Here is a tiny trained network, its code and every weight. The questions are about switching its units off for an input and a class, where a switched-off unit gives its printed mean instead of its output.

import numpy as np


def w(rows, s, z=0):
    codes = np.array(rows[::2]) - 128.0
    scale = np.full(codes.shape[1], s)
    scale[-1] = z or s
    return codes * scale


def norm(h):
    return h / np.sqrt((h * h).mean(-1, keepdims=True) + 1e-5)


def f(y):
    return y / 2 * (1 + np.tanh(0.7978845608 * (y + 0.044715 * y**3)))


def log_softmax(a):
    a = a - a.max(-1, keepdims=True)
    return a - np.log(np.exp(a).sum(-1, keepdims=True))


def net(x, mask):
    res = np.array(x, float).reshape(1, 4) / 4 @ E
    u = 0
    for l in range(2):
        y = f(norm(res) @ A[l][:, :-1].T + A[l][:, -1])
        res = res + np.where(mask[u : u + 5], y, B[l][:, -1]) @ B[l][:, :-1]
        u += 5
    return log_softmax(norm(res)[-1] @ U[:, :-1].T + U[:, -1])


A, B = {}, {}
E = w([
[172,118,130,112,52,102,73],'x0',
[140,218,95,152,62,68,176],'x1',
[131,171,107,2,119,161,199],'x2',
[73,153,167,110,83,133,202],'x3',
],0.006)
A[0] = w([
[146,53,190,92,9,146,61,7],'0.n0',
[31,229,94,137,30,102,177,95],'0.n1',
[139,188,207,243,166,40,78,43],'0.n2',
[60,89,124,124,135,206,108,150],'0.n3',
[3,124,197,191,214,157,91,4],'0.n4',
],0.0062,0.0041)
B[0] = w([
[146,53,95,67,1,163,78,179],'0.n0',
[174,236,120,140,92,185,209,244],'0.n1',
[172,32,108,157,134,91,196,253],'0.n2',
[127,199,71,159,76,14,67,215],'0.n3',
[45,143,114,150,130,118,78,227],'0.n4',
],0.0091,0.0032)
A[1] = w([
[17,134,171,182,214,180,102,134],'1.n0',
[170,136,255,49,210,101,149,113],'1.n1',
[114,2,200,179,157,112,39,140],'1.n2',
[82,178,35,12,207,128,121,8],'1.n3',
[248,127,140,192,125,174,56,63],'1.n4',
],0.0065,0.0013)
B[1] = w([
[93,217,141,155,45,55,25,180],'1.n0',
[201,81,28,141,194,140,116,124],'1.n1',
[122,246,120,101,151,188,151,253],'1.n2',
[110,36,27,95,154,120,168,184],'1.n3',
[101,72,254,90,198,125,147,167],'1.n4',
],0.0073,0.0058)
U = w([
[123,248,118,89,99,154,235,187],'0',
[180,87,170,218,136,49,199,143],'1',
[86,114,160,116,152,150,150,3],'2',
[127,130,161,188,193,183,113,45],'3',
[37,204,118,175,159,73,51,183],'4',
[146,73,171,37,37,151,66,154],'5',
[116,74,24,37,186,123,150,142],'6',
[178,88,229,94,223,135,60,92],'7',
],0.014,0.0061)

Each question gives the input, the list of numbers given to net, and the class t.
The units are the neurons (one row each of A and B). Each row of codes is followed by its name. A weight is (code - 128) times the scale printed after its matrix; where a second scale follows, it is the last column's (A, B and U).
mask holds one flag per neuron, layer by layer. A switched-off neuron (its flag False) gives its mean, the last column of its row in B, instead of its output. The means were averaged over made-up inputs and are rounded, as every weight is.
A unit's drop is (log p(t) with every unit on - log p(t) with that unit switched off) / (log p(t) with every unit on - log p(t) with every unit switched off).
The circuit of an input: a set's keep is (log p(t) with only the set's units on - log p(t) with every unit switched off) / (log p(t) with every unit on - log p(t) with every unit switched off). Starting from all 10 units, units are removed one at a time, each time the one whose removal leaves the highest keep (on an exact tie, the one counted first), for as long as the keep stays at least 0.8.
units of the circuit, in order: the units of the circuit, biggest drop first
k most important neurons: the k neurons with the biggest drops, biggest first
k most important neurons of layer l: the k neurons of layer l with the biggest drops, biggest first
drop when u is switched off: that unit's drop, to one decimal
input [-8,1,-5,7], class 4: units of the circuit, in order -> (0.n4)
input [-1,-3,2,2], class 6: 2 most important neurons -> (1.n3; 0.n4)
input [-2,-4,-1,-7], class 4: 2 most important neurons -> (1.n0; 0.n0)
input [-5,-5,8,7], class 6: 3 most important neurons -> (1.n3; 1.n1; 1.n2)
input [7,3,-4,-7], class 7: units of the circuit, in order -> (1.n4; 0.n3)
input [3,-7,-3,2], class 4: 2 most important neurons of layer 1 -> (1.n2; 1.n3)
input [8,-5,-8,-5], class 7: 2 most important neurons -> (1.n4; 1.n2)
input [1,4,-6,4], class 1: 2 most important neurons -> (0.n2; 1.n2)
input [-5,-6,4,4], class 6: 3 most important neurons -> (1.n3; 1.n1; 1.n2)
input [7,3,1,0], class 5: 2 most important neurons -> (0.n0; 1.n2)
input [-1,0,-2,-7], class 7: 2 most important neurons -> (1.n4; 0.n4)
input [8,1,-3,-7], class 7: 2 most important neurons -> (1.n4; 0.n3)
input [-3,7,-6,-7], class 1: drop when 0.n2 is switched off -> 0.2
input [2,1,-8,1], class 1: units of the circuit, in order -> (0.n2)
input [2,-4,2,1], class 5: drop when 0.n0 is switched off -> 0.2
input [-7,-3,2,-1], class 4: drop when 1.n0 is switched off -> 0.3
input [1,-6,0,8], class 4: drop when 1.n4 is switched off -> 0.0
